Below is a small trained network, with its code and all its weights. Each question gives an input and a target symbol and asks what happens when units are switched off, that is, made to give their printed mean instead of their output.

import numpy as np


def w(rows, s, z=0):
    codes = np.array(rows[::2]) - 128.0
    scale = np.full(codes.shape[1], s)
    scale[-1] = z or s
    return codes * scale


def norm(h):
    return h / np.sqrt((h * h).mean(-1, keepdims=True) + 1e-5)


def f(y):
    return np.maximum(y, 0)


def softmax(a):
    e = np.exp(a - a.max(-1, keepdims=True))
    return e / e.sum(-1, keepdims=True)


def log_softmax(a):
    a = a - a.max(-1, keepdims=True)
    return a - np.log(np.exp(a).sum(-1, keepdims=True))


def net(x, mask):
    ids = ['δζηθπφψ'.index(c) for c in x.split()]
    T = len(ids)
    res = E[ids] + P[:T]
    u = 0
    for l in range(3):
        q, k, v = (norm(res) @ M[l].T for M in (Q, K, V))
        z = softmax(np.where(np.tri(T) > 0, q @ k.T / 3**0.5, -1e9)) @ v
        res = res + np.where(mask[u], z, O[l][:, -1]) @ O[l][:, :-1]
        u += 1
        y = f(norm(res) @ A[l][:, :-1].T + A[l][:, -1])
        res = res + np.where(mask[u : u + 4], y, B[l][:, -1]) @ B[l][:, :-1]
        u += 4
    return log_softmax(norm(res)[-1] @ U[:, :-1].T + U[:, -1])


Q, K, V, O, A, B = {}, {}, {}, {}, {}, {}
E = w([
[161,160,165,106],'δ',
[81,76,130,143],'ζ',
[109,125,152,113],'η',
[120,119,173,164],'θ',
[144,87,183,121],'π',
[142,128,133,34],'φ',
[107,4,163,131],'ψ',
],0.029)
P = w([
[126,198,85,255],'0',
[115,189,101,135],'1',
[90,172,147,122],'2',
[83,190,147,127],'3',
[88,203,154,125],'4',
[75,202,157,134],'5',
[75,202,179,144],'6',
],0.0051)
Q[0] = w([
[144,157,23,130],'0.h1',
[177,139,189,89],'0.h1',
[22,10,219,97],'0.h1',
],0.012)
K[0] = w([
[3,168,117,40],'0.h1',
[77,134,213,129],'0.h1',
[221,112,20,145],'0.h1',
],0.0075)
V[0] = w([
[208,164,89,255],'0.h1',
[26,225,97,121],'0.h1',
[183,68,82,219],'0.h1',
],0.0066)
O[0] = w([
[209,180,194,52,36],'0.h1',
[148,113,117,254,41],'0.h1',
[83,50,228,143,4],'0.h1',
],0.0075,0.0025)
A[0] = w([
[100,146,48,100,101],'0.n1',
[206,206,2,95,2],'0.n2',
[125,127,193,107,10],'0.n3',
[240,164,137,95,12],'0.n4',
],0.0073,0.00048)
B[0] = w([
[171,122,76,1,151],'0.n1',
[146,70,167,166,220],'0.n2',
[230,104,147,78,201],'0.n3',
[62,165,141,87,255],'0.n4',
],0.0089,0.0044)
Q[1] = w([
[146,76,112,151],'1.h1',
[149,191,40,165],'1.h1',
[200,113,254,91],'1.h1',
],0.0079)
K[1] = w([
[221,95,138,2],'1.h1',
[88,7,202,150],'1.h1',
[206,168,57,244],'1.h1',
],0.0067)
V[1] = w([
[129,86,168,146],'1.h1',
[109,150,155,254],'1.h1',
[4,179,156,118],'1.h1',
],0.0092)
O[1] = w([
[144,24,254,102,159],'1.h1',
[24,170,89,132,4],'1.h1',
[179,112,131,50,244],'1.h1',
],0.0071,0.0024)
A[1] = w([
[67,201,5,216,43],'1.n1',
[108,197,123,125,9],'1.n2',
[217,96,174,254,57],'1.n3',
[19,227,28,80,252],'1.n4',
],0.0065,0.0028)
B[1] = w([
[232,197,232,6,148],'1.n1',
[19,61,136,137,151],'1.n2',
[197,136,39,196,161],'1.n3',
[186,2,41,93,253],'1.n4',
],0.0052,0.0021)
Q[2] = w([
[239,193,230,114],'2.h1',
[253,146,66,224],'2.h1',
[52,74,156,63],'2.h1',
],0.0049)
K[2] = w([
[195,172,255,140],'2.h1',
[124,77,160,180],'2.h1',
[109,189,58,145],'2.h1',
],0.0074)
V[2] = w([
[190,152,2,162],'2.h1',
[129,186,82,61],'2.h1',
[103,93,76,42],'2.h1',
],0.0087)
O[2] = w([
[142,123,161,7,3],'2.h1',
[27,117,221,182,156],'2.h1',
[86,111,131,124,157],'2.h1',
],0.011,0.0058)
A[2] = w([
[58,61,73,160,29],'2.n1',
[152,73,147,103,2],'2.n2',
[83,78,121,135,151],'2.n3',
[150,115,6,87,190],'2.n4',
],0.011,0.00097)
B[2] = w([
[117,247,127,168,254],'2.n1',
[160,121,97,100,197],'2.n2',
[33,91,154,153,219],'2.n3',
[153,187,58,179,179],'2.n4',
],0.014,0.0044)
U = w([
[144,185,194,78,162],'δ',
[102,172,35,175,140],'ζ',
[41,90,141,28,91],'η',
[224,126,90,214,2],'θ',
[223,25,164,97,104],'π',
[142,90,78,10,176],'φ',
[115,15,123,136,127],'ψ',
],0.013,0.0061)

Each question gives the input, a string of symbols that net reads in full, and the target symbol t.
The units are the heads (3 rows each of Q, K, V and O) and the neurons (one row each of A and B). Each row of codes is followed by its name. A weight is (code - 128) times the scale printed after its matrix; where a second scale follows, it is the last column's (O, A, B and U).
mask holds one flag per unit, layer by layer, with each layer's heads first. A switched-off unit (its flag False) gives its mean, the last column of its rows in O or B, instead of its output. The means were averaged over made-up inputs and are rounded, as every weight is.
A unit's drop is (log p(t) with every unit on - log p(t) with that unit switched off) / (log p(t) with every unit on - log p(t) with every unit switched off).
The circuit of an input: a set's keep is (log p(t) with only the set's units on - log p(t) with every unit switched off) / (log p(t) with every unit on - log p(t) with every unit switched off). Starting from the 12 units with the biggest drops (on a tie, the unit counted first), units are removed one at a time, each time the one whose removal leaves the highest keep (on an exact tie, the one counted first), for as long as the keep stays at least 0.8.
circuit, biggest first: the units of the circuit, biggest drop first
k most important neurons: the k neurons with the biggest drops, biggest first
top k neurons in layer l: the k neurons of layer l with the biggest drops, biggest first
drop when u is switched off: that unit's drop, to one decimal
input ζ δ η ζ δ δ, target ζ: 2 most important neurons	[0.n3; 0.n4]
input η π φ δ π, target η: circuit, biggest first	[0.h1; 1.h1]
input η δ π, target η: circuit, biggest first	[0.h1; 1.h1; 2.h1]
input η δ φ ζ ζ, target η: circuit, biggest first	[2.h1; 1.h1; 1.n4; 0.h1]
input ζ η θ ζ φ, target ζ: circuit, biggest first	[0.h1; 2.n4]
input η ζ η, target η: 2 most important neurons	[1.n4; 1.n1]
input ψ ψ θ η, target ψ: circuit, biggest first	[0.h1; 1.h1; 2.h1]
input φ η δ ζ, target φ: circuit, biggest first	[2.h1; 0.h1; 1.h1; 0.n4]
input π ζ δ η, target π: circuit, biggest first	[1.h1; 2.n1; 0.h1; 0.n4]
input φ φ ψ δ η, target φ: top 2 neurons in layer 2	[2.n2; 2.n1]
input η δ δ δ δ, target η: top neuron in layer 0	[0.n4]
input ψ δ η, target ψ: 2 most important neurons	[2.n1; 0.n3]
input ζ η π δ δ, target ζ: 3 most important neurons	[0.n4; 0.n3; 0.n1]
input π π δ η, target π: 3 most important neurons	[2.n1; 0.n4; 0.n3]
input η δ δ φ ψ ψ, target η: most important neuron	[1.n4]
input π δ δ ζ ζ π, target π: drop when 1.h1 is switched off	0.2
input φ δ π δ π, target π: drop when 2.n1 is switched off	0.3
input δ η φ δ ζ φ η, target η: drop when 2.n1 is switched off	0.1
input δ φ θ, target θ: drop when 2.h1 is switched off	0.1
input ζ η δ φ φ, target ζ: most important neuron	[2.n4]
